[128 = 0]

q937_q985: [144 115 125 165 133 123 146 102 107 136  69 149 131 150 150 148 134  99
  85 152 126 101 142  88 123]
q939_q663: [138 126 165  70 101 118  99 188 155 124 133 150 162  74 138  98 130 152
 190 102 120 129 155 115 108]
q803_q208: [114 122 127  97 114 127 115 124 142 138 122 142 166 114 137 131 135 140
 137  98 119 135 132 118 135]
q942_q987: [125 162 113 116 142 113 123 159 134 118 174 115 110 139  84 122 155 144
 174 173 151 106 138 145 139]
q937_q985: [142 114 117 106 126 122  92 124 161 145 111 154 167 130 111 129 159 132
 128 143 109 126 123  78 102]
q803_q208: [190 165  96 113 138 119  85 130 171 120  69 108 115 166  73 184 166  94
 126 159 118 130 147  38  70]
q803_q208: [107 133 102 101 122 136 111 105 157 140 112 131 179 134 121 158 153 128
 122  97 118 143 131 107 140]
q803_q208: [ 94 134 108 149 124 129 151  68  90 133 133  81 121 162 164 146  83 131
  94  66 142 153  95 180 179]
q803_q208: [164 157 141 148 134 120 147 141  95 100 129  84  42 141 122 135  87 113
 133 135 144 132 129 147 114]
q939_q663: [142 144 113 141 144 137 127 136 147 120 113 125 119 141  97 152 157 105
 121 162 128 122 144 102 110]
q803_q208: [ 84 120 112 165 113 118 154  65  86 148  76 104 189 166 211 148 100 118
  83  59 149 121 128 149 194]
q939_q663: [131 150 161 123 114 148 133 179 139  97 135  81 113  93 148 120  94 120
 161  75 138 161 152 168 121]
q942_q987: [109 146 138 111 120 124 184 133  92 119  98 175 117 106 142 167 140 118
 135 131 136  87 188 115 163]
q937_q985: [119 119 136 101 118 130 130 118 122 131 145 141 120 109 131 124 112 145
 130 102 115 143 114 139 133]
q937_q985: [124 130  96 182 150 133 115 115 149 136 109 101 165 175 122 135 161 103
 101 162 143 118 125 117 130]
q942_q987: [142 102 122 119 150 162 117 137 178 132 138 190 122 101  63 135 184 116
 108 194  88 134 125  79  76]
q942_q987: [108  99 138 123 108 133 149  78  97 143 103 143 139 119 180 137  88 131
  88  64 112 147 109 137 151]
q942_q987: [130 198 141 115 120  91 169 186  86  97 111 114 101 129 137 152 135 124
 199 146 180  63 215 136 168]
q937_q985: [107  79 141 128 103 106 133  70  80 161 118 147 159 132 200  98  77 156
  95  74 120 129  84 147 160]
q939_q663: [127 110 147 143 131 153 135 145 139 121 138 133 120 103 131 111 121 120
 119 129 118 144 125 143 112]
q942_q987: [182 138 109 134 139 134 104 115 157 124  72 124 105 153  91 173 149  89
  97 155 107 138 133  53  71]
q803_q208: [222 181 159  89 105  94 109 175 116  92  64  88  49 126 123 161  88 106
 173 109 132 128 171  69  67]
q937_q985: [117 151 129 120 139 155 113 177 171 105 188  90 118 106  88 111 139 135
 168 128 135 160 127 172 118]
q803_q208: [136  78 100  86 134 119  57  82 166 169 190 156 146 138  78  87 141 178
 114 148  86 162  30 110  93]
q939_q663: [114  92 117 130 126 105 106 101 126 163 130 164 186 144 144  98 147 152
 118 149 124 102 102 112 140]
q803_q208: [ 61  59  72 106 129 133  77  28 162 196 175 163 238 154 126 103 155 179
  75  97  93 163  28 135 162]
q937_q985: [144 105 163 166 121 129 168 123  84 124  81 151 103 117 179 125  95 104
  95 129 126 109 146 120 123]
q942_q987: [ 92  94 146 154 114 149 176  96 100 139  73 168 169 107 196 145 115 106
  78  86 118 121 152 128 161]
q939_q663: [132 114 111 195 125 140 130  44  97 134  84  40 114 188 190 146  49  98
  43  43 130 187  66 161 138]
q939_q663: [153 159 151 123 102 137 103 161 148 100  91  39 133 121 169 136  75 108
 151  30 139 182 144 145 109]
q937_q985: [155 139 146 160 134 123 104 196 157 113 121 100 149 128 130  93 145 113
 165 165 150 111 157 124  98]
q942_q987: [131 110 142 166 119 132 115 129 131 131 102  92 163 137 179 103 100 116
 112  92 136 144 118 144 124]
q939_q663: [114 126 110 126 148 122 145 124 123 137 153 181 121 132  87 132 176 137
 130 203 129  86 136 113 140]
q937_q985: [114 129 105 149 134 118 125  99 120 141 124 111 150 163 138 131 132 128
 112 128 141 121 114 135 151]
q939_q663: [167 156 151 147 150 194 159 180 164  74 119 112  33  86  72 172 132  69
 116 149 106 171 167 119  64]
q942_q987: [120 103 160 131 126 142 122 175 147 126 160 147 148  86 136  77 132 140
 152 140 124 130 131 151 114]
[140 124 160 142 112 111 143 158 108 125  75 146 154 114 179 119 122 114
 140 127 141  90 176 107 130] | q803_q208
[118 164 124 168 133 136 173 124  96 105 101  84  98 149 151 165 108  96
 115 109 157 123 160 156 159] | q803_q208
[157  87 165 172 129 154  85 183 182 125 120 111 171 102 149  64 126 111
 127 137 116 154 118 125  65] | q942_q987
[140 114 141 147 125 128 161 106  94 129  84 156 105 127 153 147 113 107
  92 132 120 112 141 106 126] | q937_q985
[109 172  99 158 127 109 144  90  88 120 119  39 117 189 161 156  87 122
 120  74 171 136 119 178 184] | q939_q663
[125 123 131  85 124 135 109 140 151 129 170 144 122 100  97 115 134 153
 151 123 110 149 111 134 115] | q803_q208
[156 126 154 164 133 118 144 167 113 117  99 142 115 124 143 112 134 107
 135 178 141  88 164 109 109] | q803_q208
[137 147 131  70 123 113 132 139 117 121 162 153  79 107  90 137 128 154
 164 139 121 121 131 123 125] | q942_q987
[120 125 151 150 133 132 159 141  94 115 168 118  79 115 140 100  94 136
 133 134 140 127 117 183 142] | q803_q208
[197 133 168 126  90 101  93 137 111 115  54  58 111 136 198 120  42 112
 133  40 129 163 123 108  84] | q942_q987
[152 177  98  91 152 119 136 154 148 114 123 176  88 133  34 186 208 114
 158 224 127  80 183  57 108] | q939_q663
[119 125 134 123 124 122  80 170 166 131 175  89 177 123 131  70 129 156
 175 116 143 144 108 165 124] | q937_q985
[123 128 119 172 162 163 160 138 139 115 148 146  92 126  84 139 163 101
 102 198 125 119 138 133 117] | q939_q663
[126 121 130 143 140 164 138 134 150 118 134 133 113 111 108 137 138 109
 108 137 112 151 129 131 109] | q937_q985
[ 97 151  96 110 146 120 138 121 124 130 187 138 113 142  78 135 161 153
 150 168 141 109 121 152 162] | q942_q987
[147  81 123 154 124  98  95  96 124 166  83 158 189 160 163  99 139 130
  96 155 120  97 105  77 113] | q803_q208
[105 145 124 175 141 135 160 155 127 119 102 130 163 137 143 138 166 100
 131 164 158  85 185 131 156] | q942_q987
[157 175  96 119 127 122 117  97 129 114  86  67  93 173 111 192 112 103
 115  91 133 154 129 102 120] | q803_q208
[143 149 144 176 140 129 168 148  91 102 123  99  67 138 139 130 103 103
 125 152 153 111 149 156 132] | q803_q208

q838-q89: [115  73 147  87 112 137  88  97  68 143 117 146 118 138 165 164 164 111
 159 163 107 186 123 153 112]
q315-q793: [110 172 152 150  55 109 128 143 121 159 148 142 118 189 148 157 138 171
 131  70 135  96 142 109 119]
q621-q905: [136  75 127 117 134 154  95 133  98 137 150 131 125 161 151 145 101  93
 135 101  96  85 148 139 107]
q697-q68: [144 147 152 170 150 138 152 144 166 110 120 144 154 131 130  90 152 162
 135 125 116 120 150 114 185]
q315-q793: [145  99 161 139 149 180 133 157 150  98  92 117 147  80 119  98 132  67
 110 157 153 162 135 102 108]
q697-q68: [139 161 161  91 138 146 170 125 107 112 116 160 120 106 169  80 215 148
 152 166 124 222 135 134 197]
q525-q368: [107 138 137 105 185 106 164 152 127 122 142 115  83  69 122 132 153 181
 115 105  91  93  88 170 180]
q621-q905: [163 146  99 121 154  88 127 121 141 146  88 120 138 174 101 166 147 138
 100 114 130  92 139 116 141]
q315-q793: [141 178 120  95 103 134 122  84 100 117 180 132 125 144 127 114 103 130
 152 108 135 148 124 122 127]
q697-q68: [145 114 106 131 113 117 121 128 133 150  98 145 134 175 141 135 149  92
 117 147 132 138 169 118  97]
q525-q368: [ 94 179 177 110 157  75 130  59 158  97 149 131  68  17  72 153 181 174
 139 139  87 176  79 172  89]
q838-q89: [185 207 103  88 172  54 132  79 147 139 112 125 104 173  71 185 172 150
  92  77 105  81 142 123 124]
q838-q89: [ 91 143 159 141  48 117 144 163 112 166 110 153 110 161 177 143 184 156
 132 128 148 163 140 119 121]
q621-q905: [112 134 112 120 127 134 154 136 130 122 154 138 105  99 146  85 126 116
 133 146 123 149 132 147 123]
q621-q905: [ 99 127 165 128 117 164 129 133 128  97 150 109 119  48 116 106 100 113
 136 139 150 165  89 128 102]
q525-q368: [ 95 124 114 150  92 133 143 160  99 150 168 140 140 170 182 107 103 195
 160 107 122  96 122 141 202]
q838-q89: [125  78  88  36 132 109 106 118  22 174  84 115 123 173 169 200 161 145
 136 157 137 161  83 158 186]
q838-q89: [155 132  87 192 166 112 118 128 189 115 119  98 187 150  67 127  51 151
 109 105 141  38 126 100 154]
q697-q68: [136  85 104 130 146 110  93 111 119 147 123 130 134 169 126 167 116 124
 130 120  96  84 140 143 118]
q525-q368: [105 123 138 165  93 128 126 139 154 132 132 136 124 120 129 120 119 113
 126 135 136 132 142 122  79]
q838-q89: [148  99  98  57 171 128 114 121  82 134 116 101 107 122 119 166 120  90
 107 125 124 116 103 146 122]
q621-q905: [163  99 130 135 147 135 106 135 125 138  87 127 161 180 127 157 138 116
 118 119 125 100 150 107 146]
q838-q89: [114 161 126 144  66 102 125 144 127 160 122 120 125 174 124 167 118 147
 111  92 162 101 126 103 100]
q315-q793: [125 126 100 106 163 113 108  82 138 108 167 109 102  79  82 135  78  99
 124 125 106 108 107 155  70]
q525-q368: [127 126 128 116 156 121 172 184 140 136  72 115 109  96 130 126 176 122
  85 146 148 136 118 128 149]
q525-q368: [159 153 146 118 117 124  70  24 135  98 129 129 157 123  71 154 115  98
 154 152 139 191 125 105  64]
q697-q68: [125 131 177 125 123 138 110 105 109 119 144 143 130 130 139 143 154 161
 158 112 102 142 123 133 150]
q838-q89: [133 184 136 130 113 113 148 131 151 126 146 129 103 125 111 123 134 127
 109  94 134 114 139 116  98]
q315-q793: [ 92  89 138 144 120  83 107 158 125 168  64  99 122 129 107 224 146 169
  96 120 141  87  83 133 118]
q525-q368: [ 83 178  93  96  72  84 144 125  80 163 162 112 103 145 141 157 106 204
 138 104 157 122  72 145 161]
q315-q793: [135 149  61 171 139  94 149 107 192 130 183 166 111 156 129  63 101 106
 130 130  79  83 202 151  84]
q621-q905: [169 117 194  36 148 206 115 147  29 113 153 120 113 145 173 146 151 103
 139  62 113 128 117 120 180]
q697-q68: [ 97 149 119 146  61 133 129 116 111 137 179 149 135 153 164  96  99 157
 169 131 139 152 132 130 135]
q621-q905: [ 94 126 142 126 109 130 115 117 119 122 173 122 101  93 124 135  98 132
 141 111 116 120 105 148  89]
q525-q368: [132  94 131 117 161 142 156 165 112 141 151 172  95 156 199  90 182 126
 140 116  55 103 182 167 171]
q838-q89: [120 125 147 119  87  92 124 145 107 177  76 149 108 186 158 190 208 145
 114 123 127 139 147 125 115]
q838-q89: [140 112 163 129 136 108 103  87 131 134 103 168 122 150 138 156 205 131
 148 148  80 163 163 141 112]
q697-q68: [152 127 112 183 118 120 120 147 182 134  69 111 175 159  89 141 107 102
  92 137 175 105 149  77  98]
q621-q905: [139 148  72 143 121  90 138 113 153 145 105 133 147 163 115 122 125 134
 119 157 147 132 144 120 130]
q315-q793: [122 142 135 124 102 121 127 120 110 139 137 140 129 154 147 134 142 156
 145 121 126 139 129 129 147]
q315-q793: [122  98 119 155 137 121 134 129 148 133 107 155 138 132 150 104 159 128
 140 175 109 154 156 142 138]
q697-q68: [115 117  88 154 101 116 109 122 132 142 134 113 154 154 116 138  68 134
 131 131 152 102 118 119 115]
q697-q68: [135 130 188  65 168 142 126  94  74 107 125 141 112  90 147 142 206 169
 163 139  92 195  94 156 199]
q621-q905: [ 91 154 104 134  46 110 107  81  98 146 184 146 134 166 151 125  90 165
 178 135 140 159 119 136 115]
q315-q793: [152 107 208 152 157 230 157 192 160  73 133 136 133  64 149  43 141  51
 117 122 126 148 168  98 120]
q315-q793: [110  93  83 136 160  85 129  98 134 144 131 160 121 136 149 118 154 163
 155 176  72 134 142 182 158]
q525-q368: [143 128 112  85 179 117 164 173 125 135  82 102  98  99 116 143 161 108
  75 126 140 112 111 134 143]
q525-q368: [122 120 108 100 143 117 155 169 117 150 134 129  79 130 151 130 146 109
  99 106 107  91 141 152 116]
q621-q905: [166 181 110 110 115 122 135 108 124 123  78 107 176 151  97 134 132 138
 118 152 201 179 107  79 167]
q697-q68: [130  99 116  91 150 119 115 104  89 140 136 145 112 147 155 144 155 134
 148 137  85 135 133 163 148]
[165 132 114  86 151 132 115  98  98 125 122 128 139 156 127 139 136 117
 134 128 124 140 131 125 152] | q525-q368
[146 121  96 139 114 119 147 154 155 153 115 160 106 176 156 103 158  63
 101 136 116 119 206 124  70] | q697-q68
[133 118 113  99 162 123 140 145  97 136 114 115 131 135 139 142 138 165
 125 121 123 109 101 142 202] | q315-q793
[139 173 125 138 134 117 151 136 159 120 140 122 118 121 105 114 122 131
 108 101 134 102 136 116 120] | q838-q89
[130  87 151 153 122 117  90 126 114 157 128 154 136 203 155 176 151 158
 146  89  74  71 161 137 140] | q621-q905
[ 98 138 181 105 112 143 111 130 112 115 185 108  70  72 110 159 102 111
 120  65 111  96  97 142  53] | q697-q68
[128 113 123 165 117 115 106 121 142 139 111 128 161 163 118 150 114 149
 134 128 131 106 133 116 134] | q838-q89
[125 100 164 114 198 130 121 136 129 115 184 132  70  96 126 146 135 134
 123  56  30  35 135 179 119] | q697-q68
[140 139  83  82 178 101 152 137 130 134 150 117  71 111 114 131 124  98
  90 100  97  76 133 160 101] | q621-q905
[124 100 151 142 143 146 143 161 144 124 109 141 118 106 147 108 161 106
 119 144 114 138 148 133 122] | q838-q89
[105 136 173 135  94 144 145 140 130 125 139 159 101 106 163 100 176 120
 142 141 118 179 149 134 104] | q838-q89
[109 132 118 108  99 129 132 124 105 138 163 141  99 131 155 116 124 116
 140 126 120 141 134 145 103] | q697-q68
[107 120 133 147  87 130 161 170 126 155 107 166 122 157 192  96 187 137
 136 160 131 169 165 130 149] | q525-q368
[155 147  94 130 162 106 104  66 135 112 144 118 165 147  87 136  88 162
 148 126 118 107 114 128 165] | q838-q89
[167  73  53 103 195  97 130 127 124 155  68 139 138 176 140 138 163  98
 107 176 100 116 164 151 158] | q697-q68
[150 172  53 148 139  49 133  99 183 147  75 107 149 156  59 161 115 141
  87 149 165 105 124 108 108] | q621-q905
[170 135 137  99 205 137 127 100 160  88 146 123  94  75  83 115 131  62
 103 111  84 108 149 140  72] | q838-q89
[135  98 144 161 124 150 121 140 158 123 121 151 131 133 141 104 139  77
 125 141 111 132 178 120  80] | q525-q368
[122 126 124 140 116 136 126 133 116 130 139 126 151 147 140 121 107 159
 145 123 136 119 118 123 169] | q525-q368
[119 147 153 172 102 120 145 204 160 152 125 112 109 157 121 158 118 139
  79  44 137  25 143 101 102] | q315-q793
[ 99 135 153 122  62 143 102 100 100 129 169 137 116 126 143 133 108 117
 158 125 139 168 120 127  75] | q838-q89
[132 166 152 150  85 141 129 143 149 125 151 125 121 141 117 124 105 104
 112  82 149 103 149  95  73] | q315-q793
[115 137 153 115 119 135 113 116 112 116 133 102 128  93 104 154 107 141
 131 118 150 139  81 122 121] | q697-q68

q634_q674: [135 113 152 117 105  85 170 121 153 130 120 132 142  97 175 116 160 139
 130 123 138 121 126 106  93]
q184_q291: [154 104 125 156  92 114 161 136 134 133 166 172 175 152 138 129 158 145
 129 135 130 130 111 124 144]
q329_q761: [126 150 117 111 153 128 109  81 107 133 124 111 142 127 129 137 109 121
 125 139 106 121 161 116  93]
q184_q291: [146  97 172 136 107 156 112 131 161 113 134 139 111 120 137 113 146 165
 128 136 130 108 142 137 161]
q329_q761: [137 111 134 109 131 160 139 112 147 119 162 105 153 125 109 132  80 149
 145 144 131 139 133 150 119]
q634_q674: [140 109 164 117 120 138  99 106 137 108 134 131 128  92 148 156 134 139
 124 153 117 114 134 132 115]
q264_q441: [106 167  78 182 158 117 144 121 119 196 183 147 209 244 107  73 143 116
 104 132 144 102 168  76 157]
q634_q674: [ 87 138 114 161 161 161  95 172 137 152 187 122 161 180  85 140 101  94
 109 156 166 120 105 129 174]
q634_q674: [ 99 159 108 149 161 134  81 137 102 146 131 130 127 159 110 140 131  91
 105 139 130 113 132 113 147]
q329_q761: [108 195  90 115 176  92 110  66  81 162  77 107 122 151 142  99 138 103
 112 111  96 108 196  78  79]
q329_q761: [166  86 172 112  84 140 133 130 150  87  95 140  77  75 150 127 149 172
 145 115 113 132 123 157 138]
q634_q674: [143 111 114 149 122 181 111 147 124 117 172 143 142 164  79 144  97 140
 136 142 126 143 111 166 179]
q253_q788: [104 132 159 135 148 129  59 121 124 127 145 132 139 105 147 178 145  95
  98 173 132  95 124 109 119]
q634_q674: [194  49 184 112  55 139 175 110 175  84 164 156 157  75 161 145 137 199
 157 146 119 139 110 161 117]
q253_q788: [143 112 162  77 115 111 148  95 144 101  90 100 100  52 165 134 120 148
 146 121 116 135 137 135  69]
q264_q441: [144  79 166 131  88 134 158 163 172 108 152 141 132 101 140 133 137 154
 140 133 153 135  90 149 146]
q329_q761: [ 99 121 134 145 127 105 138 172 145 141 161 135 158 126 137 150 141  95
 114 144 168 126  81 116 131]
q253_q788: [202  65 166 129  60 157 123 109 131  74 138 178 120  90 141 164 150 188
 147 142  88 138 115 173 148]
q329_q761: [150 109 138 141 101 140 117 146 124 108 113 155  97 122 126 133 151 143
 131 119 117 132 115 147 162]
q329_q761: [160 138 116 131 122 150  93  96  89 112  90 147  88 137 117 125 139 148
 131 114  79 127 162 141 146]
q253_q788: [123 103 183  81 108 115 170 158 188 101  52  83  35  47 163  80 134 158
 152  82 155 134 123 142 114]
q184_q291: [119 108 148 128 124 141 113 151 142 114 156 127 137 105 125 165 116 116
 125 152 145 131  93 144 133]
q184_q291: [137 155 105 158 140 157  65 123  83 129  91 154  78 172 100 115 152 127
 113 112  92 113 162 130 184]
q184_q291: [139 128 107 137 114 103 157 122 113 136 145 150 165 141 135 136 139 124
 130 128 122 139 116 120 113]
q253_q788: [127 145  93 119 134 118 178 129 125 143 115 110 128 153 112  86 106 134
 145  95 132 150 138 128 120]
q184_q291: [125 162 105 111 148 111 147  95 115 145  80 104 104 142 132  77 126 136
 134  94 111 126 178 107 105]
q634_q674: [112 126 143 147 134 122 106 138 136 139 157 140 156 134 139 146 146 110
 108 154 144 107 118 110 134]
q329_q761: [176 106 150 115  96 153 114 105 122  90  81 143  68 100 133 119 142 176
 145 107  86 132 152 158 145]
q184_q291: [118 116 140 134 133 157  55 151 105  98 152 140 121  96 110 218 114  91
 114 170 124 133  77 158 143]
q634_q674: [102 151 141 103 143  74 146 113 136 143  82 102 111  92 175 107 152 109
 120 112 138 112 146  88  74]
q264_q441: [103 141 142  99 159 119 113  98 135 133 136  91 148  98 144 149 102 108
 121 153 134 116 141 111  75]
q264_q441: [136 150 114 114 132 108 106 102  86 117  75 132  90 105 141 144 144 115
 126 113  92 131 140 123 103]
q264_q441: [119  88 152 123 121 170 154 174 186 118 184 103 147 124  99 128  77 145
 145 144 175 144  91 164 155]
q184_q291: [ 75 154 103  97 167 105 165 154 139 147 132  70 140 114 115 130  74  82
 135 121 170 153  97 123  83]
q264_q441: [135 131  97 138 106  82 177 145 109 136 123 154 147 135 140 132 152 114
 133 108 129 151  95 120 114]
q253_q788: [ 54 141 157 135 137  40 176 209 182 166  96 108 110  97 188  92 189  73
 103 103 212 107  82  69 110]
q264_q441: [124  92 159 138 114 149 152 158 184 131 185 125 164 135 124 117 116 149
 132 148 168 122 109 136 152]
q253_q788: [170 116  95 152 105 161 137 118 104 122 157 164 151 178  91 126 117 158
 142 125  99 148 132 156 167]
q253_q788: [149 102 154 130 109 173 108 145 146 100 111 131  75 119 110 115 125 163
 140 117 122 129 131 164 176]
q264_q441: [135  72 168 123  92 141 169 174 187 107 169 126 143  94 132 138 115 151
 145 140 168 144  76 158 141]
[170 102 147 117  99 143 120  99 122  97 121 146 117  99 138 147 134 161
 140 134  95 133 135 150 123] | q634_q674
[106 175  83 130 152  54 156  94  88 170 128 133 187 148 158 133 151  82
 111 129 122 124 138  71  62] | q264_q441
[129 100 168 104 105 109 178 145 181 118 111 108 109  83 160  98 136 153
 143 111 156 130 119 129 111] | q329_q761
[111 155  94 124 151 119 153 126 119 151 124 108 138 157 112 101 106 116
 132 111 135 138 140 117 117] | q253_q788
[147 134 105 174  97  76 164 131 110 157 131 190 164 177 157 100 204 132
 114 111 121 116 132  89 144] | q264_q441
[107 120 162 111 127 126 142 168 171 120  80  96  59  92 141  88 135 135
 135  97 159 124 123 132 141] | q253_q788
[108 130 146 136 140 141  97 150 140 129 122 121 104 126 125 127 134 117
 116 132 143 113 125 126 151] | q253_q788
[156 108 133 137  97  95 135  99 109 120 164 173 191 111 163 182 160 126
 121 161 108 127 108 116  93] | q253_q788
[127  94 180 135  94 109 134 172 167 112 112 145  96  83 167 130 177 134
 122 125 155 115  94 126 145] | q253_q788
[126 142 107 107 143 148 110 129 101 110  95 107  83 113 100 143  93 117
 140 112 111 152 122 156 126] | q264_q441
[132 138  94 120 105  61 240 144 139 152  89 126 128 139 151  58 151 139
 150  65 145 155 123 106 101] | q634_q674
[127 158  69 127 129  88 160 134  78 136  99 139 126 139 120 137 130  96
 135  98 113 162 104 126 105] | q264_q441
[139 107 144 127 123 188 103 151 145 103 125 118  82 128  91 121  99 154
 141 123 129 136 126 171 179] | q264_q441
[ 69 196  70 107 195 115 132 142 100 160  83  68  94 152  93  99  79  73
 127  93 144 146 138 115 107] | q184_q291
[145  98 159  92 106 122 177 119 168 110 120 104 121  80 150 112 112 162
 153 118 137 141 128 141  95] | q634_q674
[158  97 141 149 115 196  66 124 117  98 179 157 142 141  91 180 108 147
 126 170 105 127 118 170 177] | q634_q674
[ 75 144 144  99 164  76 148 114 155 156 160  83 192  92 169 151 111  82
 113 163 170 113 117  82  44] | q329_q761
[ 86 163  82 127 140  44 229 161 139 180 114 108 159 154 149  71 141  92
 130  84 175 145 109  80  87] | q253_q788
[159 114 134 118 104 145 164 128 148 116  85 122  75 131 122  64 130 182
 154  82 117 138 157 148 154] | q329_q761
[178 102 145  60  88  80 202  59 130  94  96 114 139  40 184 142 120 167
 165 116  92 158 135 135  22] | q253_q788
[107 113 168 109 140 153 116 148 173 118 127  90 100  97 127 119 103 135
 131 134 157 119 126 140 134] | q184_q291
[113 146 128 104 156 142 112 111 127 128 107  91 105 117 119 119  97 124
 131 124 125 126 152 130 111] | q253_q788
[120 112 160 182 129 169  28 157 123 121 173 174 135 149 117 182 164 109
  90 181 132  89 109 130 199] | q253_q788
